Below are the code and all the weights of a small trained network. Each question names an input and a class and asks about switching units off, where a switched-off unit gives its printed mean instead of its output.

import numpy as np


def w(rows, s, z=0):
    codes = np.array(rows[::2]) - 128.0
    scale = np.full(codes.shape[1], s)
    scale[-1] = z or s
    return codes * scale


def f(y):
    return np.maximum(y, 0)


def log_softmax(a):
    a = a - a.max(-1, keepdims=True)
    return a - np.log(np.exp(a).sum(-1, keepdims=True))


def net(x, mask):
    res = np.array(x, float).reshape(1, 6) / 4 @ E
    y = f(res @ A[0][:, :-1].T + A[0][:, -1])
    res = res + np.where(mask, y, B[0][:, -1]) @ B[0][:, :-1]
    return log_softmax(res[-1] @ U[:, :-1].T + U[:, -1])


A, B = {}, {}
E = w([
[185,68,236],'x0',
[129,127,129],'x1',
[228,132,70],'x2',
[130,130,129],'x3',
[128,129,132],'x4',
[115,2,88],'x5',
],0.0066)
A[0] = w([
[75,79,122,1],'neuron 0',
[57,193,75,64],'neuron 1',
[85,27,78,116],'neuron 2',
[113,151,37,99],'neuron 3',
[189,147,254,88],'neuron 4',
[155,53,110,172],'neuron 5',
[97,180,83,62],'neuron 6',
[64,129,149,97],'neuron 7',
[49,115,186,83],'neuron 8',
[176,27,206,75],'neuron 9',
[106,95,148,44],'neuron 10',
[121,202,114,168],'neuron 11',
[229,162,102,83],'neuron 12',
[185,110,84,108],'neuron 13',
[243,219,147,83],'neuron 14',
[134,141,96,35],'neuron 15',
[79,196,38,135],'neuron 16',
[201,151,111,102],'neuron 17',
[149,212,166,60],'neuron 18',
[201,149,97,71],'neuron 19',
[105,152,68,109],'neuron 20',
[59,127,193,74],'neuron 21',
[224,172,107,101],'neuron 22',
[68,136,49,85],'neuron 23',
[79,37,92,101],'neuron 24',
[215,99,79,90],'neuron 25',
[59,120,206,92],'neuron 26',
[44,158,178,81],'neuron 27',
[6,97,180,98],'neuron 28',
[135,21,120,172],'neuron 29',
[47,103,149,94],'neuron 30',
[64,213,43,63],'neuron 31',
[176,187,173,69],'neuron 32',
[196,100,110,109],'neuron 33',
[177,71,165,76],'neuron 34',
[68,146,40,100],'neuron 35',
[196,62,223,82],'neuron 36',
[155,31,99,146],'neuron 37',
[124,199,114,177],'neuron 38',
[168,104,108,82],'neuron 39',
[167,80,188,83],'neuron 40',
[188,143,96,101],'neuron 41',
],0.0095,0.0098)
B[0] = w([
[187,111,244,129],'neuron 0',
[201,112,126,172],'neuron 1',
[125,221,109,204],'neuron 2',
[199,102,135,175],'neuron 3',
[198,136,132,205],'neuron 4',
[116,194,156,234],'neuron 5',
[173,138,101,149],'neuron 6',
[115,97,59,146],'neuron 7',
[108,100,60,155],'neuron 8',
[201,111,102,196],'neuron 9',
[219,154,103,128],'neuron 10',
[78,181,125,240],'neuron 11',
[91,103,60,173],'neuron 12',
[63,94,83,164],'neuron 13',
[124,162,105,209],'neuron 14',
[68,40,109,128],'neuron 15',
[181,138,148,234],'neuron 16',
[69,101,78,164],'neuron 17',
[177,218,146,164],'neuron 18',
[116,130,87,148],'neuron 19',
[170,80,88,166],'neuron 20',
[123,93,49,149],'neuron 21',
[83,121,82,185],'neuron 22',
[226,71,160,166],'neuron 23',
[163,232,148,184],'neuron 24',
[70,103,79,173],'neuron 25',
[138,152,85,165],'neuron 26',
[79,117,66,160],'neuron 27',
[113,113,56,183],'neuron 28',
[114,186,161,253],'neuron 29',
[90,113,61,154],'neuron 30',
[193,87,123,193],'neuron 31',
[173,193,185,157],'neuron 32',
[83,135,91,169],'neuron 33',
[185,128,105,159],'neuron 34',
[195,62,137,184],'neuron 35',
[179,55,92,201],'neuron 36',
[112,177,141,226],'neuron 37',
[97,176,131,248],'neuron 38',
[81,110,77,138],'neuron 39',
[207,95,101,164],'neuron 40',
[90,83,97,157],'neuron 41',
],0.011,0.0057)
U = w([
[133,163,113,231],'0',
[141,209,135,169],'1',
[206,87,116,97],'2',
[72,104,32,68],'3',
[121,158,134,227],'4',
[125,160,133,223],'5',
[73,144,247,66],'6',
[38,45,226,7],'7',
],0.012)

Each question gives the input, the list of numbers given to net, and the class t.
The units are the neurons (one row each of A and B). Each row of codes is followed by its name. A weight is (code - 128) times the scale printed after its matrix; where a second scale follows, it is the last column's (A, B and U).
mask holds one flag per neuron, in row order. A switched-off neuron (its flag False) gives its mean, the last column of its row in B, instead of its output. The means were averaged over made-up inputs and are rounded, as every weight is.
A unit's drop is (log p(t) with every unit on - log p(t) with that unit switched off) / (log p(t) with every unit on - log p(t) with every unit switched off).
The circuit of an input: a set's keep is (log p(t) with only the set's units on - log p(t) with every unit switched off) / (log p(t) with every unit on - log p(t) with every unit switched off). Starting from the 12 units with the biggest drops (on a tie, the unit counted first), units are removed one at a time, each time the one whose removal leaves the highest keep (on an exact tie, the one counted first), for as long as the keep stays at least 0.8.
circuit, biggest first: the units of the circuit, biggest drop first
unit that matters most: the unit with the biggest drop
top k neurons: the k neurons with the biggest drops, biggest first
drop when u is switched off: that unit's drop, to one decimal
input [-3,4,-8,1,4,8], class 1: circuit, biggest first -> neuron 24
input [8,-5,-8,-4,7,6], class 2: top 4 neurons -> neuron 9; neuron 36; neuron 40; neuron 11
input [-4,0,8,-3,-1,5], class 3: top 2 neurons -> neuron 25; neuron 13
input [1,-5,-3,-3,-6,7], class 1: circuit, biggest first -> neuron 24; neuron 2; neuron 29
input [3,6,8,1,2,6], class 3: circuit, biggest first -> neuron 25; neuron 13
input [-7,-6,-8,2,7,-5], class 3: circuit, biggest first -> neuron 27; neuron 28
input [8,-7,-3,-5,-4,8], class 1: circuit, biggest first -> neuron 29; neuron 24
input [-8,4,-8,1,7,6], class 2: circuit, biggest first -> neuron 23; neuron 35
input [8,-6,5,-1,-4,0], class 2: top 3 neurons -> neuron 36; neuron 9; neuron 40
input [-8,-6,2,2,8,-5], class 2: drop when neuron 3 is switched off -> 0.1
input [-4,-6,6,3,-7,8], class 1: drop when neuron 37 is switched off -> 0.2
input [3,8,-8,-3,-7,-6], class 3: drop when neuron 0 is switched off -> 0.0
input [-5,1,7,3,0,2], class 3: drop when neuron 25 is switched off -> 0.2
input [7,-7,-2,-2,7,8], class 1: unit that matters most -> neuron 29
